x =
113	143	120	145	119	122	151	117	123	149	129	134
131	121	129	127	123	126	121	136	124	129	132	120
114	128	128	143	140	98	125	137	119	127	133	129
154	141	142	125	122	128	128	121	127	123	129	128
126	130	131	130	133	122	128	126	123	129	119	131
135	149	138	127	128	127	128	123	111	114	146	133
131	132	137	130	128	123	122	127	111	111	140	129
133	121	120	127	127	141	121	134	121	133	125	131
120	135	124	118	129	112	139	135	131	134	133	121
x[0,0]: 113
x[1,7]: 136
x[7,11]: 131
x[:, 0]: [113, 131, 114, 154, 126, 135, 131, 133, 120]
x[7,9]: 133
x[6,2]: 137
x[4,9]: 129
x[6,3]: 130
x[6,7]: 127
x[5]: [135, 149, 138, 127, 128, 127, 128, 123, 111, 114, 146, 133]
x[7,10]: 125
x[0,2]: 120
x[5,3]: 127
x[7,8]: 121
x[1,6]: 121
x[4]: [126, 130, 131, 130, 133, 122, 128, 126, 123, 129, 119, 131]
x[:, 5]: [122, 126, 98, 128, 122, 127, 123, 141, 112]
x[0,8]: 123
x[2,5]: 98
x[6,4]: 128
x[2]: [114, 128, 128, 143, 140, 98, 125, 137, 119, 127, 133, 129]
x[2,9]: 127
x[2,2]: 128
x[5,6]: 128
x[0,5]: 122
x[6,1]: 132
x[:, 9]: [149, 129, 127, 123, 129, 114, 111, 133, 134]
x[4,8]: 123
x[3,4]: 122
x[8,8]: 131
x[2,7]: 137
x[4,1]: 130
x[7,2]: 120
x[3]: [154, 141, 142, 125, 122, 128, 128, 121, 127, 123, 129, 128]
x[0,3]: 145

data =
[[144 143 156 132 143 122]
 [130 131 132 128 130 127]
 [135 136 139 129 134 125]
 [124 131 128 122 124 120]
 [141 142 151 131 140 122]]
Indices start at 0.
row 0 col 0	144
row 0 col 3	132
row 1 col 5	127
row 0 col 1	143
row 4 col 0	141
row 3 col 0	124
row 2 col 0	135
row 3 col 5	120
row 2 col 4	134
row 3 col 4	124
row 2 col 5	125
row 3 col 3	122

M = [122 131 156 136 146]
M[0] = 122
M[4] = 146
M[3] = 136
M[2] = 156

X =
145  127  128  130  131  144  124  125
153  131  129  132  136  122  134  127
131  124  129  128  135  125  132  132
129  131  122  128  128  125  132  128
119  128  130  129  133  125  126  127
140  125  129  130  128  135  120  130
128  129  128  124  130  130  133  120
134  125  129  130  127  126  129  125
122  132  129  129  136  130  132  130
119  132  130  127  135  130  129  128
138  124  120  132  123  125  128  133
118  129  131  126  123  136  124  128
116  128  125  126  122  133  126  131
114  125  128  125  132  131  132  123
X[0, -8]	145
X[2, 5]	125
X[:, -6]	[128, 129, 129, 122, 130, 129, 128, 129, 129, 130, 120, 131, 125, 128]
X[1, 2]	129
X[:, -8]	[145, 153, 131, 129, 119, 140, 128, 134, 122, 119, 138, 118, 116, 114]
X[11, 0]	118
X[-1]	[114, 125, 128, 125, 132, 131, 132, 123]
X[6, 7]	120
X[:, -7]	[127, 131, 124, 131, 128, 125, 129, 125, 132, 132, 124, 129, 128, 125]
X[-6, -7]	132
X[2, -6]	129
X[3, 4]	128
X[7]	[134, 125, 129, 130, 127, 126, 129, 125]
X[:, 4]	[131, 136, 135, 128, 133, 128, 130, 127, 136, 135, 123, 123, 122, 132]
X[9]	[119, 132, 130, 127, 135, 130, 129, 128]
X[0, 3]	130
X[9, 7]	128
X[10, -4]	123
X[9, 1]	132
X[6, 6]	133
X[-7, -3]	126
X[:, 7]	[125, 127, 132, 128, 127, 130, 120, 125, 130, 128, 133, 128, 131, 123]
X[-2]	[116, 128, 125, 126, 122, 133, 126, 131]
X[0, 4]	131
X[:, 6]	[124, 134, 132, 132, 126, 120, 133, 129, 132, 129, 128, 124, 126, 132]
X[-6]	[122, 132, 129, 129, 136, 130, 132, 130]
X[-1, 3]	125
X[7, -5]	130
X[:, -3]	[144, 122, 125, 125, 125, 135, 130, 126, 130, 130, 125, 136, 133, 131]
X[-9]	[140, 125, 129, 130, 128, 135, 120, 130]
X[3, -3]	125
X[-9, -6]	129
X[-4, -1]	133
X[9, 2]	130
X[1]	[153, 131, 129, 132, 136, 122, 134, 127]
X[8, -8]	122

W =
[[137 122 137 112 128 130 128 121 118 122]
 [118 101 126 123 127 131 126 129 113 126]]
W[0, 0] => 137
W[1, 2] => 126
W[1] => [118, 101, 126, 123, 127, 131, 126, 129, 113, 126]
W[:, 2] => [137, 126]
W[:, 6] => [128, 126]

m =
[[135 129 138 126 149]
 [118 122 125 105 123]
 [113 143 152 115 111]
 [116 131 105 148 128]
 [108 147 126 143 130]
 [147 134 146 141 139]
 [150 112 114 109 105]
 [110 115 125 119 145]
 [112 109 142 147 143]
 [121 148 149 143 127]
 [129 113 153 140 131]
 [148 108 125 119 133]
 [135 140 151 107 106]
 [107 121 150 150 127]
 [118 109 112 110 119]]
m[0,0]	135
m[4,1]	147
m[14,4]	119
m[6]	[150, 112, 114, 109, 105]
m[10,0]	129
m[2,1]	143
m[8,4]	143
m[3,2]	105
m[6,2]	114
m[0,4]	149
m[7,4]	145
m[:, 1]	[129, 122, 143, 131, 147, 134, 112, 115, 109, 148, 113, 108, 140, 121, 109]
m[10]	[129, 113, 153, 140, 131]
m[6,1]	112
m[:, 3]	[126, 105, 115, 148, 143, 141, 109, 119, 147, 143, 140, 119, 107, 150, 110]
m[2,4]	111
m[8,2]	142
m[:, 0]	[135, 118, 113, 116, 108, 147, 150, 110, 112, 121, 129, 148, 135, 107, 118]
m[4,2]	126
m[9,4]	127
m[14,0]	118
m[:, 2]	[138, 125, 152, 105, 126, 146, 114, 125, 142, 149, 153, 125, 151, 150, 112]
m[:, 4]	[149, 123, 111, 128, 130, 139, 105, 145, 143, 127, 131, 133, 106, 127, 119]
m[6,0]	150

grid = [152, 148, 133, 151, 129]
grid[0] => 152
grid[4] => 129
grid[2] => 133
